Each row has a hidden trait or not; one of two labels after the row says which. A new part has a new trait and new labels.
(in the rows, 128 means zero)
[135 132  48 100 208  82  94 119 129 134 128 169 121 129 124 107 111 117
 161 149 126 146 176 118 143 172 161 105 148 118  65 134 155 110 142 131
 144 128 115  97 139 127  78 115  85 168 115 151 133  78 130 113 125 143
 160  98]	U
[139 131  92 214 180  46 107 129 128 125 101 170 194 111 128 138 119 114
 113 149 131 161  78 135 138 105 155 130 108 115 103 132 133  82 136 141
 140  98 115 110 126 142 106 122 153 125 120 115 141 170 123 130 153 105
  13  84]	U
[ 90 104  89  85 195  97 131 107 118 124 117 141 129 132 122 124  84 130
 135 150 134 163 117 121 124 128 136  92 126 120 130 138 173 102 134 143
 139 112  84  85 159 126 162 130 106 105 111 132 129 138 139 126 149 127
  65  87]	E
[227 145 140 137  90  89 124 168 128 126 137 134 132  89 132 117 174 121
 139 102 113 136 117 123 106 117 146 144 153 114 101 128 139 133 129 107
 155 139 162 115  95 139 113 122  34 201 115 133 117 142 126 107  85 125
 174  90]	E
[119 140  66 113 194  65  93 118 127 135 129 159 126 124 118 103 105 117
 144 148 128 139 173 119 146 171 156 106 141 110  79 131 144 114 140 137
 145 136 109  88 145 125  73 110  77 162 117 147 139  71 129 121 129 144
 177 101]	U
[113 117 115 107  52  36 136 124 113 122 131  87 121 108 102  92  79 133
  92 110 138 137 111 121 109 107  98  92 125  93 211 117 132 155 125 142
 143 179  80 126 174 110 147 143  57 142 127  58 124 116 112 119 123 150
 143  79]	E
[ 79 103 111  57 179 220 136  97 126 123 118 129  95 168 146 133  99 139
 139 136 132 140 138 121 132 142 115 100 143 142 149 130 132 144 115 128
 112 105  82 117 170 127 206 146 178  98 128 146 119 154 135 126 141 123
  81 130]	E
[150 157 178 185  96 170 123 160 129 134 138 118 142 113 144 157 206 134
 135 111 123  97 142 142 131 123 122 178 108 145 118 136  88 132 136  97
 130 138 176 144  75 134 103 103 151 115 132 196 145 128 146 151 118 122
 180 185]	U
[131 147 119 163 197 209  99 128 143 133 122 156 137 156 161 149 173 119
 140 133 115  99 145 138 163 161 141 163 137 159  57 127  98 125 123 104
 110  98 160 127  98 140  96 117 202 132 138 191 129 133 130 132 131 114
 105 179]	E
[102 125 180 197  93 183 145 146 117 120 117 109 145 129 145 152 159 146
 112 108 127 118  92 138 119  89 100 150 107 130 170 127  92 128 112 106
 126 120 126 142 100 135 206 128 163  80 121 175 135 206 145 146 134  98
  30 164]	E
[132 156 105 182 160 193  79 129 140 136 122 153 134 148 147 145 160 115
 118 123 114  89 139 139 172 169 130 171 142 151  72 118  80 144 120  99
 104 108 159 135 109 136  63 123 199 166 144 157 129 130 116 127 124 121
 122 179]	E
[138 136  53  82 226  85  96 114 133 137 130 166 128 123 125  87 112 115
 162 156 128 143 175 121 145 180 171 118 141 121  54 138 160 100 145 130
 144 119 122  88 139 130  68 110  86 165 116 160 139  62 132 124 133 142
 176 100]	U
[130 119  90 185 192  66 108 121 129 122 102 169 178 115 131 132 108 117
 106 143 126 160  93 129 133 104 143 115 130 118 123 127 141  96 130 144
 133  97  99 107 143 141 126 131 145 139 122  91 127 179 119 118 149 105
   8  74]	U
[198 148  83 174 191  94  80 139 141 135 121 172 155 108 136 126 150 111
 136 148 115 129 135 132 151 156 179 142 143 129  47 131 134  98 137 120
 138 106 140 103 103 138  49 107 129 192 129 139 132 105 118 117 124 127
 138  93]	E
[171 153  83 215 168  62  79 140 139 137 123 172 175 106 129 133 151 111
 121 149 122 127 123 139 154 150 164 156 129 121  58 127 124  94 143 123
 132 110 157 109  99 141  28 104 137 170 135 137 143 105 114 129 141 123
 110 106]	E
[147 150 181 147  86 190 130 157 129 131 140 113 117 131 145 144 203 136
 131 101 117  96 141 137 125 124 117 164 127 144 123 125  92 145 119  95
 123 137 173 139  86 132 140 114 145 134 132 179 129 132 138 139 107 123
 175 183]	U
[100 125 100 159  76 171  95 119 132 118 108 122 119 156 140 125  98 123
  61  99 116 115  72 128 156 129  81 141 167 127 155  94  67 173  96 117
 101 126  94 144 168 127 158 161 195 185 153  62 102 199  87 102 123 118
  26 125]	U
[107 144 145  99  74 180 129 136 121 132 149  91  92 133 129 122 157 142
 144 105 127  92 181 125 126 157 102 140 133 128 161 112  93 159 121  93
 130 159 138 127 111 118 149 121 153 141 125 181 133 102 142 138 106 147
 221 188]	E
[145 165 161 201  59 166  94 162 125 127 131 112 130 130 147 138 195 133
 111  88 114  82 132 139 141 140  96 172 137 128 138 111  54 165 105  75
 126 150 144 128  95 132 117 113 132 177 136 179 133 161 128 131  99 120
 133 188]	U
[147 129 100 222 167  59 103 128 134 125 106 162 198 115 124 146 119 113
 100 148 130 147  68 140 131  91 144 133 114 123 108 126 132  85 134 148
 128  99 123 129 126 140  77 127 175 125 133  91 137 159 111 125 155 107
  16  64]	U
[139 131 166 218  48  34 141 145 120 123 124 109 192  91 101 134 127 130
  89 121 139 141  74 139 107  79 120 134  95 103 193 127 128 103 132 147
 140 141 126 149 106 129 112 122 122  99 130  76 143 159 124 141 144 117
  60  91]	E
[174 154 144 212 115  58 121 166 130 136 136 150 170  91 122 137 191 117
 143 132 125 122 135 140 122 109 164 166  97 120  90 143 136  84 148 117
 154 133 177 120  71 140  55  89  83 137 117 174 150 104 150 144 119 125
 158 110]	E
[174 131 144 197  22  30 124 147 125 120 118 106 169  94  98 117 126 122
  66 103 128 134  60 128 110  90 102 129 122 103 197 112 124 143 120 142
 133 146 130 148 137 126 108 140  84 155 138  41 120 168 100 116 119 124
  67  76]	E
[106 140 147  77  79 177 135 131 120 132 156 101  83 146 127 120 144 143
 157 114 130  96 194 121 127 155 111 124 128 127 151 132 112 160 124 105
 134 156 132 128 123 115 153 122  90 130 123 185 134  86 148 136 109 146
 217 180]	E
[115 135 177 170  61 175 135 146 115 120 122 103 134 133 141 149 153 141
  97  99 124 109  89 137 125  93  84 152 122 132 185 115  78 154 108 106
 119 138 124 143 114 131 189 136 187 111 133 137 124 205 132 136 122 108
  54 167]	E
[112 145 139  96  78 173 125 138 121 131 149 101  89 136 129 120 152 140
 145 105 127  92 180 124 126 157 101 133 136 127 154 125 105 157 120  98
 130 159 138 128 115 117 147 121  93 146 128 179 132  91 139 133 105 151
 208 181]	E
[ 86 116 126 125 169 186 117 115 131 123 106 145 148 156 149 155 128 131
 106 135 126 132  92 138 150 112 126 143 122 143 127 123  98 115 118 124
 108  96 106 140 132 137 158 138 224  99 135 129 127 194 122 133 154 105
  23 150]	U
[161 132 176 214  36  45 149 151 122 124 122 112 186  90 108 133 144 131
  93 116 136 138  63 137 102  79 115 139 104 105 192 125 129 110 129 146
 138 138 144 151 106 130 119 125 116 103 128  72 135 167 120 135 133 116
  45  87]	E
[155 145 124 156 169 220 106 140 142 131 124 157 122 146 156 143 172 118
 132 124 112 105 128 135 154 151 140 163 150 154  61 125  99 132 121  99
 116 104 161 130 100 139  98 125 181 153 139 168 118 141 124 125 118 113
 143 161]	E
[ 74 111 154  83  46 170 165 125 108 120 137  95  84 143 121 121 111 145
 133  99 135 118 142 123 105 110  79 108 123 119 200 125 111 169 109 119
 130 155  85 135 148 115 212 139 107  96 120 148 126 151 144 135 116 138
 152 175]	E
[111 150 142 181 193 193 102 128 141 140 124 162 144 153 155 165 178 125
 151 149 125  96 161 145 165 153 152 177 110 166  58 137  91 100 134 105
 112  98 176 136  83 138  70 102 217  97 136 210 148 111 149 152 142 114
 146 190]	E
[140 136  58 105 196  65  96 120 130 131 131 166 122 120 120 104 108 118
 121 145 126 140 160 119 143 172 160 108 143 116  69 133 149 110 139 131
 139 132 113  96 159 125  74 115  80 177 122 133 131  75 120 119 126 146
 175  97]	U
[160 138 119  95  85  61 135 136 123 131 149 113 105 106 112 102 134 128
 151 122 131 117 174 116 119 151 130 109 135 111 125 132 149 145 143 124
 151 158 141 108 124 121  97 116  17 168 125 143 130  68 134 123 103 153
 205 112]	E
[121 108 131 125  54  46 150 124 115 125 132 100 143 100  98 104  89 133
 109 125 143 144 109 121 100  97 113  98 107 100 210 128 149 128 133 153
 141 158  98 133 157 116 137 135  60 109 122  66 131 109 119 132 134 144
 144  91]	E
[ 21 109 168 100  89 154 175 113 108 126 132  94 107 149 115 135 108 150
 135 132 149 118 146 130 107  98  87 110  83 122 194 137 133 133 123 136
 124 146  83 143 132 114 188 131 154  32 117 154 144 129 157 160 144 137
 147 172]	E
[ 19 115 107 132 137 132 114  89 125 131 122 112 124 162 113 126  72 135
 100 144 145 110 135 131 155 136  92 108 104 133 195 120  97 133 122 146
  99 131  87 144 182 112 127 142 212  69 149  98 136  99 117 141 167 140
  91 165]	E
[128 130  63 103 218  50 110 111 131 139 130 163 133 115 121 110 103 116
 159 165 134 154 170 123 138 164 172 103 130 119  70 142 167  89 148 145
 143 126 126 101 143 127  47 111  87 139 118 145 142  54 130 127 143 143
 175  86]	U
[124 132  65  92 199  85 102 115 128 136 130 161 115 128 120 106 104 119
 156 148 126 137 173 118 140 172 154 100 140 118  80 137 157 112 142 135
 142 133 114  97 148 126  79 113  81 170 118 149 139  68 127 120 127 145
 183  97]	U
[ 76 108  83  54 200 214 124 101 122 122 116 137  81 165 143 126  92 139
 143 130 127 147 141 121 139 154 118  99 152 132 128 128 128 148 115 119
 121 113  73 103 167 126 205 143 148 124 118 141 121 147 137 122 140 127
  85 146]	E
[ 99 105  63  77 188  67 123 110 118 122 116 151 122 120 122 108  67 127
 143 143 133 170 123 114 120 133 138  87 142 102 134 136 176 113 131 150
 143 124  74  92 161 129 166 134  74 132 104 124 125 134 131 113 133 131
  68  73]	E
[ 97 118 125 163 197 194 124 118 125 122 102 155 149 150 158 160 141 129
 128 137 124 148  96 138 142 104 133 141 127 147 113 130 113 103 119 122
 119  90 115 127 120 142 181 129 213  97 123 162 129 203 139 133 152  93
  16 152]	U
[ 65 102 110  65 198 197 138 101 122 122 117 114  97 165 144 131  88 142
 136 132 134 147 134 121 133 140 109 100 136 130 158 130 139 141 114 133
 119 118  75 117 160 125 209 144 168  78 115 147 123 159 142 130 146 121
  63 153]	E
[147 144 110 114 205 243  99 140 135 129 124 167 113 149 170 146 181 123
 161 128 108 117 145 131 151 159 149 159 159 150  30 132 112 130 120  88
 129 101 156 109  96 144 136 115 158 168 117 216 123 151 145 122 112 108
 129 164]	E
[ 70 133  96 203 159 169  89 123 127 121 102 146 150 156 148 151 142 126
  94 122 124 119  94 140 162 130 107 154 127 134 127 116  60 130 106 105
 112 107  90 126 132 134 153 129 227 125 134 143 134 204 125 132 152 104
   1 149]	U
[139 147 102 174 160 194  85 128 138 131 123 144 119 154 149 140 164 115
 117 122 114  96 138 141 171 169 131 165 154 148  84 114  79 144 118  98
 108 113 147 131 118 135  89 126 190 170 147 146 122 135 115 120 121 118
 113 192]	E
[ 77 112  98  82 192 196 125 108 124 123 116 134  98 162 155 134 111 138
 146 129 122 143 141 121 141 153 117 112 154 133 119 126 123 141 114 115
 120 111  87 107 152 131 203 136 160 121 118 171 121 168 139 124 136 118
  73 153]	E
[100 108  75  90 193  56 125 109 122 125 119 153 133 122 116 114  89 125
 139 150 133 165 120 119 121 129 142  91 132 110 127 135 167 104 136 146
 142 118  82  96 163 130 137 130  96 124 111 121 133 135 130 118 145 129
  66  78]	E
[ 79  97 106  59 182 210 125  96 124 122 120 124  83 167 140 128  77 138
 140 132 128 142 141 117 136 150 111 101 148 134 143 129 133 152 118 133
 114 120  78 119 167 121 200 147 138 107 124 140 117 150 133 122 136 127
  90 149]	E
[140 146 181 170 110 174 141 154 128 132 137 124 136 119 146 160 205 140
 145 118 124 108 143 141 121 108 140 179 103 146 119 139 103 122 129  98
 133 130 183 144  67 138 133 105 154  96 122 210 146 138 156 155 121 113
 161 184]	U
[157 102  71  35 178 106 134 131 116 111 117 157  84 120 149 104  94 132
 154 110 110 190 102 104 103 131 129  83 190 107 121 130 180 141 111 119
 159 121  70  71 151 137 238 146  26 201  90 141 100 205 137  88 106 112
  51  56]	E
[ 79 108  71  64 204 206 113 108 113 116 105 150  94 160 153 124  98 142
 153 124 121 198 125 118 134 156 113  95 158 123 128 128 138 142 108 111
 133 111  69  85 159 132 232 142 124 133 106 181 121 190 145 116 134 112
  28 135]	E
[159 135 151  91  87  51 135 132 126 135 149 110 111 103 104  97 111 124
 137 124 134 121 158 116 108 142 135 105 126 109 146 128 157 141 143 143
 135 157 140 121 137 112  79 124  29 165 128  99 128  59 121 120 107 156
 232 105]	E
[108 119  58  49 165 211 100 114 114 116 113 142  76 165 159 110 106 138
 148 103 114 126 157 109 134 183 104 107 186 119 129 118 105 181 100  91
 132 130  56  81 167 128 235 142  88 190 110 180 111 174 135 105 109 125
  86 154]	E
[194 151 155 180  87  68 124 162 134 133 137 136 163  90 116 128 169 117
 119 126 124 124 117 135 117 104 155 154 112 120  97 132 139 103 143 126
 144 136 173 134  87 134  58 108  82 155 131 120 136 110 126 132 111 130
 168  95]	E
[181 155  70 186 181  70  81 137 140 134 118 169 164 112 138 125 148 111
 125 146 119 132 120 133 157 152 167 148 143 127  58 127 122 100 136 123
 136 107 152 102 107 139  52 109 124 160 130 129 132 109 116 116 130 121
 103  93]	E
[ 91 135 149 103  90 184 132 130 121 132 151  98  81 145 127 125 147 143
 149 116 127 104 181 127 126 152 107 138 123 135 156 130  97 154 125 100
 128 152 144 133 114 114 143 119 118 116 129 180 136  88 146 143 113 144
 206 195]	E
[115 126 170 169  64 152 145 142 120 119 118 101 143 122 133 144 148 140
 103 103 125 125  78 136 116  93  96 143 117 124 184 121  99 136 111 118
 120 130 120 150 115 130 187 135 154 103 129 114 126 194 126 134 128 107
  56 143]	E
[ 80 136  85 102 167 187  96 110 130 133 133 132  93 160 137 125 120 128
 140 132 124  96 178 124 161 180 124 133 145 140  97 124 100 157 124 109
 114 133  70 115 144 119 121 127 156 145 137 167 127  90 126 126 119 147
 162 172]	E
[149 127 142 192  27  42 134 142 119 119 122 111 171 100 105 119 114 129
  83 110 132 143  66 131 102  89 105 124 118  99 199 116 122 128 123 146
 135 143 111 140 126 126 125 137 104 130 129  49 126 173 105 125 135 119
  45  77]	E
[143 144 105 147 187 205  91 129 139 131 121 161 124 154 160 141 160 118
 136 127 111 117 137 129 158 165 143 147 156 153  52 123 110 132 123  96
 120 103 145 118 110 138 106 122 168 157 134 171 122 148 126 121 122 113
 104 153]	E
